Below are the code and all the weights of a small trained network. Each question names an input and a target symbol and asks about switching units off, where a switched-off unit gives its printed mean instead of its output.

import numpy as np


def w(rows, s, z=0):
    codes = np.array(rows[::2]) - 128.0
    scale = np.full(codes.shape[1], s)
    scale[-1] = z or s
    return codes * scale


def norm(h):
    return h / np.sqrt((h * h).mean(-1, keepdims=True) + 1e-5)


def f(y):
    return y / 2 * (1 + np.tanh(0.7978845608 * (y + 0.044715 * y**3)))


def softmax(a):
    e = np.exp(a - a.max(-1, keepdims=True))
    return e / e.sum(-1, keepdims=True)


def log_softmax(a):
    a = a - a.max(-1, keepdims=True)
    return a - np.log(np.exp(a).sum(-1, keepdims=True))


def net(x, mask):
    ids = ['αβγδεζηθλμξστφψω'.index(c) for c in x.split()]
    T = len(ids)
    res = E[ids] + P[:T]
    u = 0
    for l in range(3):
        q, k, v = (norm(res) @ M[l].T for M in (Q, K, V))
        z = softmax(np.where(np.tri(T) > 0, q @ k.T / 3**0.5, -1e9)) @ v
        res = res + np.where(mask[u], z, O[l][:, -1]) @ O[l][:, :-1]
        u += 1
        y = f(norm(res) @ A[l][:, :-1].T + A[l][:, -1])
        res = res + np.where(mask[u : u + 4], y, B[l][:, -1]) @ B[l][:, :-1]
        u += 4
    return log_softmax(norm(res)[-1] @ U[:, :-1].T + U[:, -1])


Q, K, V, O, A, B = {}, {}, {}, {}, {}, {}
E = w([
[158,182,164,137,141,141,148,119,150,51,113],'α',
[140,88,106,152,126,112,112,106,94,136,147],'β',
[134,158,78,196,140,128,206,77,142,153,169],'γ',
[105,116,64,119,78,146,199,161,99,101,168],'δ',
[128,96,119,138,134,146,107,101,135,105,157],'ε',
[145,112,124,111,144,129,131,98,138,115,149],'ζ',
[131,144,121,103,146,133,121,101,116,110,153],'η',
[155,95,123,136,136,129,137,114,133,120,137],'θ',
[177,156,110,134,68,121,69,134,153,221,151],'λ',
[175,125,176,140,127,123,110,170,124,105,138],'μ',
[102,136,179,179,158,169,193,49,47,160,63],'ξ',
[124,124,109,140,137,128,102,102,122,116,151],'σ',
[187,139,60,99,183,5,183,154,165,85,79],'τ',
[126,104,111,91,154,159,96,135,138,144,46],'φ',
[189,93,97,122,188,212,157,155,47,139,183],'ψ',
[139,112,138,136,136,106,132,106,111,125,154],'ω',
],0.029)
P = w([
[26,185,170,167,117,124,103,194,178,179,112],'0',
[200,141,123,101,99,97,70,57,21,75,125],'1',
[187,141,125,83,117,102,88,57,2,45,114],'2',
[168,129,97,110,112,108,50,58,32,68,133],'3',
[158,170,113,103,127,114,75,45,30,32,113],'4',
[173,164,116,97,133,93,76,59,27,43,130],'5',
[137,172,119,67,123,101,76,74,62,63,140],'6',
],0.0064)
Q[0] = w([
[182,194,108,142,79,145,198,255,141,203,55],'L0H1',
[114,144,109,177,133,233,182,121,90,200,202],'L0H1',
[102,86,85,97,78,59,42,84,183,181,237],'L0H1',
],0.0074)
K[0] = w([
[253,112,42,89,49,122,115,32,43,81,94],'L0H1',
[149,173,87,206,140,212,200,90,48,194,209],'L0H1',
[90,128,112,123,105,75,104,160,202,225,215],'L0H1',
],0.0072)
V[0] = w([
[174,143,230,146,170,150,151,162,135,124,135],'L0H1',
[87,143,133,206,26,133,148,184,98,111,87],'L0H1',
[84,253,130,55,119,119,75,131,57,121,147],'L0H1',
],0.0064)
O[0] = w([
[79,135,69,51,55,104,122,131,181,92,113,47],'L0H1',
[92,88,61,123,185,148,196,96,106,134,139,205],'L0H1',
[168,160,158,157,8,234,51,25,156,254,202,7],'L0H1',
],0.0074,0.0017)
A[0] = w([
[188,154,186,45,90,122,95,188,170,90,102,2],'L0N1',
[137,118,99,93,148,52,117,152,113,176,2,54],'L0N2',
[122,247,171,148,151,158,198,91,148,93,105,148],'L0N3',
[185,105,121,108,215,190,156,90,149,162,65,53],'L0N4',
],0.0077,0.0014)
B[0] = w([
[157,128,113,204,128,83,68,194,54,86,122,250],'L0N1',
[124,221,87,104,192,150,101,144,152,82,43,216],'L0N2',
[174,2,124,211,71,138,118,77,236,102,94,236],'L0N3',
[77,158,98,174,143,151,38,96,32,114,189,239],'L0N4',
],0.0096,0.002)
Q[1] = w([
[111,114,99,149,155,166,255,113,130,88,127],'L1H1',
[197,145,98,191,34,207,192,234,171,93,74],'L1H1',
[157,247,149,221,146,250,215,225,93,193,72],'L1H1',
],0.0067)
K[1] = w([
[107,119,125,163,143,149,199,60,129,93,90],'L1H1',
[254,119,124,138,44,111,131,94,76,38,107],'L1H1',
[251,177,100,94,160,183,156,35,8,114,160],'L1H1',
],0.0068)
V[1] = w([
[73,82,128,124,138,223,78,174,104,140,85],'L1H1',
[170,193,62,152,66,140,117,130,58,154,11],'L1H1',
[2,168,170,122,77,16,77,149,97,174,172],'L1H1',
],0.0065)
O[1] = w([
[249,202,91,179,227,225,210,155,199,100,104,78],'L1H1',
[241,70,168,138,70,74,230,118,128,170,172,179],'L1H1',
[15,254,188,146,102,134,173,137,49,106,155,3],'L1H1',
],0.0066,0.0019)
A[1] = w([
[94,99,165,111,182,170,143,104,118,57,109,7],'L1N1',
[174,157,161,149,80,82,27,164,157,69,156,127],'L1N2',
[62,124,31,66,57,150,254,190,107,134,156,23],'L1N3',
[203,104,60,192,78,89,135,97,183,165,142,90],'L1N4',
],0.0089,0.0017)
B[1] = w([
[153,144,112,145,110,77,85,132,91,176,88,160],'L1N1',
[102,60,211,137,143,99,111,173,120,138,135,185],'L1N2',
[239,127,109,99,8,95,186,89,158,55,138,254],'L1N3',
[65,183,154,91,165,121,99,96,190,86,162,213],'L1N4',
],0.012,0.0081)
Q[2] = w([
[55,132,147,5,225,13,42,39,62,44,239],'L2H1',
[172,117,141,78,147,149,112,254,62,76,174],'L2H1',
[140,187,169,214,124,55,73,222,208,136,60],'L2H1',
],0.0082)
K[2] = w([
[66,164,93,205,110,162,164,254,216,204,118],'L2H1',
[160,148,115,88,158,144,122,255,73,114,165],'L2H1',
[136,136,194,77,193,44,44,101,141,81,129],'L2H1',
],0.009)
V[2] = w([
[175,164,152,137,144,2,43,131,153,235,27],'L2H1',
[133,130,114,181,201,133,205,95,23,163,116],'L2H1',
[154,113,92,39,110,186,130,219,64,83,102],'L2H1',
],0.0066)
O[2] = w([
[63,131,162,87,163,169,236,137,125,149,96,3],'L2H1',
[33,90,147,237,96,88,135,76,178,114,116,104],'L2H1',
[200,172,207,77,196,80,53,1,94,72,137,59],'L2H1',
],0.0088,0.0014)
A[2] = w([
[106,96,171,170,126,199,51,152,139,232,150,62],'L2N1',
[134,137,226,169,177,173,25,204,86,149,2,1],'L2N2',
[171,158,213,114,97,87,83,75,194,216,142,96],'L2N3',
[64,130,189,214,192,123,90,59,119,111,30,52],'L2N4',
],0.0094,0.006)
B[2] = w([
[161,204,109,133,173,3,197,119,101,143,105,172],'L2N1',
[139,164,59,186,108,236,181,198,109,29,172,215],'L2N2',
[149,165,167,164,106,158,76,226,198,162,114,154],'L2N3',
[179,134,134,130,45,178,144,112,192,173,29,253],'L2N4',
],0.012,0.0046)
U = w([
[210,139,98,91,35,91,189,108,132,92,156,38],'α',
[126,81,191,208,125,116,166,209,66,77,154,52],'β',
[111,46,213,61,163,134,183,101,107,161,141,235],'γ',
[136,33,57,112,107,95,109,200,99,178,105,105],'δ',
[40,163,152,96,73,103,96,86,90,108,123,132],'ε',
[157,75,184,126,103,100,34,139,215,74,98,38],'ζ',
[198,104,123,150,206,143,83,76,79,152,164,211],'η',
[127,127,118,100,209,41,155,131,142,77,52,163],'θ',
[172,187,152,100,114,124,110,186,158,215,134,252],'λ',
[139,196,87,211,160,68,213,122,75,154,151,14],'μ',
[156,200,81,132,144,227,143,154,139,98,95,121],'ξ',
[57,96,90,169,173,119,186,97,185,85,198,113],'σ',
[147,186,223,120,183,153,188,66,162,100,166,82],'τ',
[131,88,112,3,131,181,102,141,152,166,133,162],'φ',
[121,101,139,70,156,182,225,138,63,179,148,195],'ψ',
[148,62,170,172,98,133,171,73,117,196,48,207],'ω',
],0.0067,0.0025)

Each question gives the input, a string of symbols that net reads in full, and the target symbol t.
The units are the heads (3 rows each of Q, K, V and O) and the neurons (one row each of A and B). Each row of codes is followed by its name. A weight is (code - 128) times the scale printed after its matrix; where a second scale follows, it is the last column's (O, A, B and U).
mask holds one flag per unit, layer by layer, with each layer's heads first. A switched-off unit (its flag False) gives its mean, the last column of its rows in O or B, instead of its output. The means were averaged over made-up inputs and are rounded, as every weight is.
A unit's drop is (log p(t) with every unit on - log p(t) with that unit switched off) / (log p(t) with every unit on - log p(t) with every unit switched off).
The circuit of an input: a set's keep is (log p(t) with only the set's units on - log p(t) with every unit switched off) / (log p(t) with every unit on - log p(t) with every unit switched off). Starting from the 12 units with the biggest drops (on a tie, the unit counted first), units are removed one at a time, each time the one whose removal leaves the highest keep (on an exact tie, the one counted first), for as long as the keep stays at least 0.8.
circuit, biggest first: the units of the circuit, biggest drop first
top k neurons: the k neurons with the biggest drops, biggest first
top k neurons in layer l: the k neurons of layer l with the biggest drops, biggest first
drop of u: that unit's drop, to one decimal
input θ ω α τ ε, target θ: circuit, biggest first	(L0H1)
input δ τ ω, target η: circuit, biggest first	(L1N3; L0H1)
input ω δ γ, target σ: top 4 neurons	(L1N4; L1N3; L0N3; L2N4)
input ψ ξ λ ε ψ ζ, target ζ: circuit, biggest first	(L0H1; L1N3; L1N2)
input σ σ ξ δ ω, target μ: circuit, biggest first	(L1N3; L0H1; L2H1; L2N1)
input σ ψ τ β σ μ ζ, target μ: circuit, biggest first	(L1N3; L0H1; L2N1; L2H1)
input ε ψ ε τ ψ δ β, target ξ: circuit, biggest first	(L1H1; L1N3; L2N4)
input σ ε ε τ α ζ β, target μ: circuit, biggest first	(L1N3; L0H1; L2N1; L2H1)
input ξ β θ σ θ ξ θ, target σ: circuit, biggest first	(L2H1; L1N3; L1N4)
input σ δ δ θ δ ξ η, target μ: circuit, biggest first	(L1N3; L0H1; L2H1; L2N1)
input ε σ δ η, target ξ: top 2 neurons	(L1N3; L2N2)
input φ δ δ ω ζ, target τ: top 2 neurons	(L1N4; L1N3)
input ψ δ α, target ζ: top 2 neurons	(L0N3; L1N4)
input ω γ β ξ δ θ ε, target ε: circuit, biggest first	(L1H1)
input ε δ δ μ ζ, target ξ: top 2 neurons in layer 2	(L2N2; L2N4)
input ε δ ω ω θ σ, target ξ: top 3 neurons	(L1N3; L2N2; L2N4)
input τ θ λ, target λ: top 2 neurons in layer 2	(L2N3; L2N1)
input δ ω ζ ω σ ψ, target η: top 2 neurons in layer 1	(L1N3; L1N4)
input δ μ γ, target σ: top 3 neurons	(L0N3; L1N3; L1N4)
input θ ε τ δ ψ, target η: top neuron	(L1N3)
input ε φ δ δ ω ε ω, target ξ: top 2 neurons in layer 2	(L2N2; L2N4)
input ω δ γ φ, target ξ: top 2 neurons in layer 2	(L2N2; L2N4)
input ξ δ ε, target σ: top 2 neurons	(L1N3; L0N3)
input δ ε δ δ δ σ, target η: drop of L1N3	0.2
input η δ δ δ δ ζ, target λ: drop of L0H1	0.9
input γ ζ α ω δ ε, target δ: drop of L1N3	0.2
input δ μ ε, target η: drop of L1N3	0.2
